Below are the code and all the weights of a small trained network. Each question names an input and a class and asks about switching units off, where a switched-off unit gives its printed mean instead of its output.

import numpy as np


def w(rows, s, z=0):
    codes = np.array(rows[::2]) - 128.0
    scale = np.full(codes.shape[1], s)
    scale[-1] = z or s
    return codes * scale


def f(y):
    return np.maximum(y, 0)


def log_softmax(a):
    a = a - a.max(-1, keepdims=True)
    return a - np.log(np.exp(a).sum(-1, keepdims=True))


def net(x, mask):
    res = np.array(x, float).reshape(1, 6) / 4 @ E
    y = f(res @ A[0][:, :-1].T + A[0][:, -1])
    res = res + np.where(mask, y, B[0][:, -1]) @ B[0][:, :-1]
    return log_softmax(res[-1] @ U[:, :-1].T + U[:, -1])


A, B = {}, {}
E = w([
[119,132,126,112,115,135],'x0',
[72,249,154,92,202,122],'x1',
[131,188,192,240,63,218],'x2',
[120,108,148,121,140,149],'x3',
[25,65,146,217,101,61],'x4',
[102,138,109,96,103,153],'x5',
],0.013)
A[0] = w([
[16,66,106,65,124,24,235],'N0',
[56,218,180,108,202,111,139],'N1',
[173,31,98,161,97,105,254],'N2',
[104,252,164,74,219,116,171],'N3',
[223,210,179,126,97,181,159],'N4',
[234,156,116,80,139,178,240],'N5',
[165,87,81,21,145,82,247],'N6',
[131,117,144,241,54,164,216],'N7',
[38,216,161,202,127,128,160],'N8',
[78,153,98,135,182,40,126],'N9',
],0.011,0.0087)
B[0] = w([
[131,56,110,97,131,86,251],'N0',
[105,150,213,137,140,59,219],'N1',
[144,95,45,67,95,139,221],'N2',
[120,158,210,175,250,92,239],'N3',
[64,181,63,203,168,180,204],'N4',
[191,199,78,168,205,215,213],'N5',
[224,113,109,137,208,83,227],'N6',
[121,160,100,131,38,150,218],'N7',
[79,159,201,160,92,94,208],'N8',
[94,65,160,125,174,104,190],'N9',
],0.013,0.023)
U = w([
[251,128,84,127,167,168,163],'0',
[186,176,156,139,208,93,37],'1',
[152,174,63,159,114,239,160],'2',
[65,202,143,172,181,169,4],'3',
[126,83,70,88,116,91,240],'4',
[87,81,176,104,166,72,125],'5',
[112,133,126,132,18,163,146],'6',
[88,180,200,151,81,84,109],'7',
],0.012,0.0035)

Each question gives the input, the list of numbers given to net, and the class t.
The units are the neurons (one row each of A and B). Each row of codes is followed by its name. A weight is (code - 128) times the scale printed after its matrix; where a second scale follows, it is the last column's (A, B and U).
mask holds one flag per neuron, in row order. A switched-off neuron (its flag False) gives its mean, the last column of its row in B, instead of its output. The means were averaged over made-up inputs and are rounded, as every weight is.
A unit's drop is (log p(t) with every unit on - log p(t) with that unit switched off) / (log p(t) with every unit on - log p(t) with every unit switched off).
The circuit of an input: a set's keep is (log p(t) with only the set's units on - log p(t) with every unit switched off) / (log p(t) with every unit on - log p(t) with every unit switched off). Starting from all 10 units, units are removed one at a time, each time the one whose removal leaves the highest keep (on an exact tie, the one counted first), for as long as the keep stays at least 0.8.
circuit, biggest first: the units of the circuit, biggest drop first
top k neurons: the k neurons with the biggest drops, biggest first
drop of u: that unit's drop, to one decimal
input [-1,6,5,0,2,6], class 7: circuit, biggest first	[N8]
input [8,0,6,-6,0,-6], class 2: top 2 neurons	[N3, N1]
input [2,0,6,-3,3,-4], class 6: circuit, biggest first	[N3, N7]
input [-1,-8,-8,-3,0,-6], class 0: top 3 neurons	[N6, N8, N1]
input [2,-6,-5,3,1,8], class 4: top 2 neurons	[N5, N0]
input [5,-7,0,-1,4,2], class 4: top 2 neurons	[N2, N8]
input [2,0,5,0,-1,6], class 2: top 2 neurons	[N3, N1]
input [-5,8,-2,-6,1,7], class 5: top 2 neurons	[N5, N9]
input [0,8,1,-8,6,5], class 7: top 2 neurons	[N8, N6]
input [-6,6,0,1,8,1], class 5: top 2 neurons	[N9, N0]
input [5,0,5,-5,2,5], class 6: top 3 neurons	[N3, N1, N7]
input [3,3,-8,2,2,3], class 5: top 2 neurons	[N0, N5]
input [-3,0,2,6,4,6], class 6: drop of N7	0.0
input [-7,4,0,-4,1,-8], class 5: circuit, biggest first	[N5]
input [6,8,7,3,2,8], class 7: drop of N5	0.2
input [8,-3,1,2,-1,0], class 2: drop of N0	0.1
